Below is a small trained network, with its code and all its weights. Each question gives an input and a class and asks what happens when units are switched off, that is, made to give their printed mean instead of their output.

import numpy as np


def w(rows, s, z=0):
    codes = np.array(rows[::2]) - 128.0
    scale = np.full(codes.shape[1], s)
    scale[-1] = z or s
    return codes * scale


def f(y):
    return np.maximum(y, 0)


def log_softmax(a):
    a = a - a.max(-1, keepdims=True)
    return a - np.log(np.exp(a).sum(-1, keepdims=True))


def net(x, mask):
    res = np.array(x, float).reshape(1, 2) / 4 @ E
    y = f(res @ A[0][:, :-1].T + A[0][:, -1])
    res = res + np.where(mask, y, B[0][:, -1]) @ B[0][:, :-1]
    return log_softmax(res[-1] @ U[:, :-1].T + U[:, -1])


A, B = {}, {}
E = w([
[149,60,198,61,157,206,161,114,174,24,122],'x0',
[221,139,190,204,180,191,8,51,157,146,238],'x1',
],0.013)
A[0] = w([
[141,189,137,204,180,137,21,57,101,156,203,166],'N1',
[121,110,150,95,123,132,128,129,153,106,141,125],'N2',
[129,135,134,109,131,105,125,164,100,120,124,25],'N3',
[95,122,136,90,123,122,138,174,130,90,108,128],'N4',
[132,167,99,126,95,111,104,154,130,66,116,37],'N5',
[138,131,149,112,135,136,126,157,177,96,126,150],'N6',
[145,145,138,134,150,101,65,131,105,146,182,107],'N7',
[154,181,134,191,152,150,10,83,126,175,201,169],'N8',
[113,92,122,127,120,121,161,177,125,90,102,105],'N9',
[108,153,72,141,102,67,147,158,71,154,109,146],'N10',
[115,114,121,95,123,117,148,155,130,86,127,115],'N11',
[172,115,146,136,157,180,134,96,158,83,164,142],'N12',
[152,115,140,150,135,124,93,120,119,165,176,113],'N13',
[110,134,141,128,115,140,133,109,110,127,133,109],'N14',
[155,150,155,109,122,89,119,122,109,88,106,104],'N15',
[94,132,123,108,123,112,105,117,102,184,111,254],'N16',
[91,212,63,147,65,30,118,175,37,223,119,130],'N17',
[107,114,113,120,60,111,155,137,103,114,144,122],'N18',
[187,169,134,193,142,130,46,76,136,169,203,169],'N19',
[69,179,24,136,105,51,155,181,39,186,92,125],'N20',
[98,90,200,85,128,180,113,144,158,68,136,192],'N21',
],0.013,0.0068)
B[0] = w([
[164,152,93,157,184,186,120,143,102,60,161,251],'N1',
[115,123,133,127,104,163,139,94,131,120,130,153],'N2',
[107,138,113,138,144,158,121,103,134,121,151,135],'N3',
[115,118,113,106,131,133,121,86,110,126,147,167],'N4',
[121,131,120,139,143,136,120,117,126,109,139,134],'N5',
[108,150,131,140,113,157,142,129,127,128,107,156],'N6',
[142,157,146,137,130,156,122,111,96,107,153,176],'N7',
[139,153,67,171,141,170,101,129,114,87,159,250],'N8',
[106,146,105,114,129,141,121,87,111,118,140,166],'N9',
[135,113,145,111,89,120,130,156,160,130,123,191],'N10',
[104,126,140,109,141,138,104,99,104,123,131,159],'N11',
[143,133,177,119,105,114,117,142,149,137,140,189],'N12',
[149,141,83,114,127,147,115,145,103,98,124,174],'N13',
[119,144,120,116,121,137,133,112,133,126,124,128],'N14',
[116,124,133,115,105,142,129,134,111,100,114,134],'N15',
[115,102,109,157,134,121,145,158,139,147,101,170],'N16',
[90,73,8,189,169,124,153,180,136,113,95,238],'N17',
[108,105,135,136,139,133,119,103,112,135,132,157],'N18',
[141,176,67,164,187,183,129,159,95,63,156,243],'N19',
[142,142,171,113,69,119,130,159,182,138,135,231],'N20',
[100,141,143,124,102,149,149,128,155,105,124,197],'N21',
],0.019,0.032)
U = w([
[144,134,123,165,138,165,155,161,154,84,134,173],'0',
[150,83,127,133,122,11,131,164,183,235,92,179],'1',
[248,52,210,97,187,63,78,64,78,174,185,16],'2',
[229,107,196,96,163,37,95,91,33,241,140,20],'3',
[225,84,190,108,170,10,127,70,61,199,173,7],'4',
[91,98,67,115,143,151,149,100,93,118,102,112],'5',
[116,139,245,88,87,150,131,97,154,126,135,139],'6',
[178,167,122,144,203,168,58,124,7,93,169,78],'7',
],0.018,0.011)

Each question gives the input, the list of numbers given to net, and the class t.
The units are the neurons (one row each of A and B). Each row of codes is followed by its name. A weight is (code - 128) times the scale printed after its matrix; where a second scale follows, it is the last column's (A, B and U).
mask holds one flag per neuron, in row order. A switched-off neuron (its flag False) gives its mean, the last column of its row in B, instead of its output. The means were averaged over made-up inputs and are rounded, as every weight is.
A unit's drop is (log p(t) with every unit on - log p(t) with that unit switched off) / (log p(t) with every unit on - log p(t) with every unit switched off).
The circuit of an input: a set's keep is (log p(t) with only the set's units on - log p(t) with every unit switched off) / (log p(t) with every unit on - log p(t) with every unit switched off). Starting from the 12 units with the biggest drops (on a tie, the unit counted first), units are removed one at a time, each time the one whose removal leaves the highest keep (on an exact tie, the one counted first), for as long as the keep stays at least 0.8.
units of the circuit, in order: the units of the circuit, biggest drop first
unit that matters most: the unit with the biggest drop
top k neurons: the k neurons with the biggest drops, biggest first
drop when u is switched off: that unit's drop, to one decimal
input [2,0], class 6: units of the circuit, in order	N17; N19; N1
input [7,-6], class 5: unit that matters most	N20
input [4,-6], class 6: top 4 neurons	N17; N19; N8; N1
input [6,-6], class 5: top 2 neurons	N20; N12
input [2,-2], class 5: top 4 neurons	N20; N1; N12; N19
input [2,1], class 0: top 4 neurons	N1; N19; N20; N8
input [3,0], class 6: top 3 neurons	N17; N19; N1
input [1,-5], class 5: top 2 neurons	N12; N9
input [8,-8], class 5: top 3 neurons	N20; N12; N9
input [4,-3], class 6: top 4 neurons	N17; N19; N1; N8
input [-1,0], class 0: top 2 neurons	N1; N19
input [-5,1], class 0: top 2 neurons	N17; N20
input [-1,-7], class 1: drop when N20 is switched off	0.2
input [1,-2], class 6: drop when N1 is switched off	0.2
input [5,2], class 6: drop when N19 is switched off	0.1
input [2,-8], class 5: unit that matters most	N12
input [5,-3], class 6: drop when N17 is switched off	0.4
